Below are the code and all the weights of a small trained network. Each question names an input and a target symbol and asks about switching units off, where a switched-off unit gives its printed mean instead of its output.

import numpy as np


def w(rows, s, z=0):
    codes = np.array(rows[::2]) - 128.0
    scale = np.full(codes.shape[1], s)
    scale[-1] = z or s
    return codes * scale


def norm(h):
    return h / np.sqrt((h * h).mean(-1, keepdims=True) + 1e-5)


def f(y):
    return np.maximum(y, 0)


def softmax(a):
    e = np.exp(a - a.max(-1, keepdims=True))
    return e / e.sum(-1, keepdims=True)


def log_softmax(a):
    a = a - a.max(-1, keepdims=True)
    return a - np.log(np.exp(a).sum(-1, keepdims=True))


def net(x, mask):
    ids = ['αβγδεζηθλμξπσφψω'.index(c) for c in x.split()]
    T = len(ids)
    res = E[ids] + P[:T]
    u = 0
    for l in range(3):
        q, k, v = (norm(res) @ M[l].T for M in (Q, K, V))
        z = softmax(np.where(np.tri(T) > 0, q @ k.T / 2**0.5, -1e9)) @ v
        res = res + np.where(mask[u], z, O[l][:, -1]) @ O[l][:, :-1]
        u += 1
        y = f(norm(res) @ A[l][:, :-1].T + A[l][:, -1])
        res = res + np.where(mask[u : u + 4], y, B[l][:, -1]) @ B[l][:, :-1]
        u += 4
    return log_softmax(norm(res)[-1] @ U[:, :-1].T + U[:, -1])


Q, K, V, O, A, B = {}, {}, {}, {}, {}, {}
E = w([
[107,143,246],'α',
[66,75,75],'β',
[138,225,86],'γ',
[147,118,53],'δ',
[75,84,142],'ε',
[84,123,160],'ζ',
[109,253,191],'η',
[89,121,156],'θ',
[84,112,171],'λ',
[116,108,108],'μ',
[90,141,210],'ξ',
[142,190,75],'π',
[71,85,123],'σ',
[157,125,182],'φ',
[162,106,177],'ψ',
[144,122,48],'ω',
],0.019)
P = w([
[2,138,19],'0',
[167,155,106],'1',
[86,194,116],'2',
[198,174,205],'3',
[86,192,115],'4',
[163,144,85],'5',
[87,191,117],'6',
[159,133,77],'7',
[87,184,111],'8',
[201,171,207],'9',
[87,184,111],'10',
[105,91,246],'11',
],0.0099)
Q[0] = w([
[95,189,102],'0.h1',
[79,254,55],'0.h1',
],0.0056)
K[0] = w([
[59,22,93],'0.h1',
[1,140,99],'0.h1',
],0.006)
V[0] = w([
[1,207,183],'0.h1',
[46,133,112],'0.h1',
],0.0056)
O[0] = w([
[107,15,136,254],'0.h1',
[210,3,90,176],'0.h1',
],0.005,0.0047)
A[0] = w([
[109,193,156,189],'0.n1',
[238,127,146,105],'0.n2',
[183,162,170,72],'0.n3',
[55,1,40,252],'0.n4',
],0.0086,0.0029)
B[0] = w([
[162,9,135,254],'0.n1',
[223,217,118,181],'0.n2',
[147,208,2,194],'0.n3',
[137,154,228,253],'0.n4',
],0.0075,0.0048)
Q[1] = w([
[159,163,255],'1.h1',
[154,212,59],'1.h1',
],0.0097)
K[1] = w([
[55,169,32],'1.h1',
[2,158,254],'1.h1',
],0.0057)
V[1] = w([
[2,94,68],'1.h1',
[176,111,54],'1.h1',
],0.0062)
O[1] = w([
[110,151,136,90],'1.h1',
[203,142,254,6],'1.h1',
],0.0059,0.0023)
A[1] = w([
[145,203,203,182],'1.n1',
[201,128,137,253],'1.n2',
[92,153,248,29],'1.n3',
[229,146,120,148],'1.n4',
],0.015,0.0026)
B[1] = w([
[104,84,3,244],'1.n1',
[16,38,207,193],'1.n2',
[105,111,23,228],'1.n3',
[9,4,140,205],'1.n4',
],0.006,0.011)
Q[2] = w([
[11,74,134],'2.h1',
[35,16,121],'2.h1',
],0.012)
K[2] = w([
[2,201,207],'2.h1',
[83,242,216],'2.h1',
],0.0092)
V[2] = w([
[158,2,150],'2.h1',
[167,73,11],'2.h1',
],0.0083)
O[2] = w([
[70,96,111,61],'2.h1',
[8,145,234,252],'2.h1',
],0.015,0.0022)
A[2] = w([
[51,50,53,120],'2.n1',
[2,106,186,149],'2.n2',
[211,11,229,252],'2.n3',
[189,73,35,114],'2.n4',
],0.0085,0.0042)
B[2] = w([
[216,127,130,254],'2.n1',
[227,121,155,242],'2.n2',
[80,254,60,175],'2.n3',
[57,145,166,162],'2.n4',
],0.0091,0.0099)
U = w([
[106,133,109,42],'α',
[127,141,121,92],'β',
[102,192,131,125],'γ',
[168,181,198,176],'δ',
[108,121,112,163],'ε',
[109,141,109,81],'ζ',
[31,205,7,223],'η',
[129,127,96,3],'θ',
[101,136,108,76],'λ',
[144,132,89,19],'μ',
[99,145,113,47],'ξ',
[178,237,126,93],'π',
[98,145,114,106],'σ',
[1,56,125,165],'φ',
[38,107,142,182],'ψ',
[135,178,165,154],'ω',
],0.013,0.003)

Each question gives the input, a string of symbols that net reads in full, and the target symbol t.
The units are the heads (2 rows each of Q, K, V and O) and the neurons (one row each of A and B). Each row of codes is followed by its name. A weight is (code - 128) times the scale printed after its matrix; where a second scale follows, it is the last column's (O, A, B and U).
mask holds one flag per unit, layer by layer, with each layer's heads first. A switched-off unit (its flag False) gives its mean, the last column of its rows in O or B, instead of its output. The means were averaged over made-up inputs and are rounded, as every weight is.
A unit's drop is (log p(t) with every unit on - log p(t) with that unit switched off) / (log p(t) with every unit on - log p(t) with every unit switched off).
The circuit of an input: a set's keep is (log p(t) with only the set's units on - log p(t) with every unit switched off) / (log p(t) with every unit on - log p(t) with every unit switched off). Starting from the 12 units with the biggest drops (on a tie, the unit counted first), units are removed one at a time, each time the one whose removal leaves the highest keep (on an exact tie, the one counted first), for as long as the keep stays at least 0.8.
units of the circuit, in order: the units of the circuit, biggest drop first
unit that matters most: the unit with the biggest drop
top k neurons: the k neurons with the biggest drops, biggest first
k most important neurons of layer l: the k neurons of layer l with the biggest drops, biggest first
input φ η ε ψ, target φ: unit that matters most	1.n4
input η η π φ η η η ε π η, target η: units of the circuit, in order	1.n1; 1.n3
input η ψ π, target π: units of the circuit, in order	1.n1; 1.n3
input π γ ψ η π δ, target π: 3 most important neurons of layer 1	1.n3; 1.n1; 1.n2
input π η λ ω, target π: units of the circuit, in order	1.n1; 1.n3; 2.n3
input δ η ε η β η ψ ξ φ ω ζ μ, target δ: units of the circuit, in order	1.n1; 1.n4; 2.n2
input η ψ ψ δ η π η φ, target η: units of the circuit, in order	2.n3; 2.n2
input η μ π μ η η η φ φ η β ζ, target η: 3 most important neurons of layer 0	0.n4; 0.n1; 0.n2
input δ η η δ ψ φ ε η η δ θ μ, target δ: top 2 neurons	1.n4; 1.n2
input π η η ε, target π: units of the circuit, in order	2.h1; 2.n3
input η σ π π, target η: top 4 neurons	1.n4; 1.n1; 0.n4; 2.n2
input π η η η ξ φ η δ ζ η δ ζ, target π: top 2 neurons	1.n4; 0.n4
input η φ η η δ ζ, target η: top 3 neurons	1.n1; 2.n2; 1.n3
input π δ ω η δ φ, target π: unit that matters most	0.n2
input η η η β, target η: top 3 neurons	1.n1; 1.n4; 2.n2
input δ φ ξ φ η η η ε, target δ: top 3 neurons	1.n4; 1.n2; 2.n2
input δ η η ε η η, target δ: 2 most important neurons of layer 1	1.n2; 1.n3
input φ γ η μ, target φ: top 4 neurons	1.n4; 0.n1; 1.n2; 1.n1
input φ φ π φ, target φ: top 2 neurons	1.n2; 1.n4
input η ω ζ φ δ α, target η: top 2 neurons	1.n1; 1.n3
input φ φ β π φ φ π δ, target φ: units of the circuit, in order	2.h1
input δ η η η η α π η, target δ: 2 most important neurons of layer 1	1.n1; 1.n2
input φ ζ η η η η ψ ω, target φ: top 3 neurons	1.n4; 0.n3; 0.n4
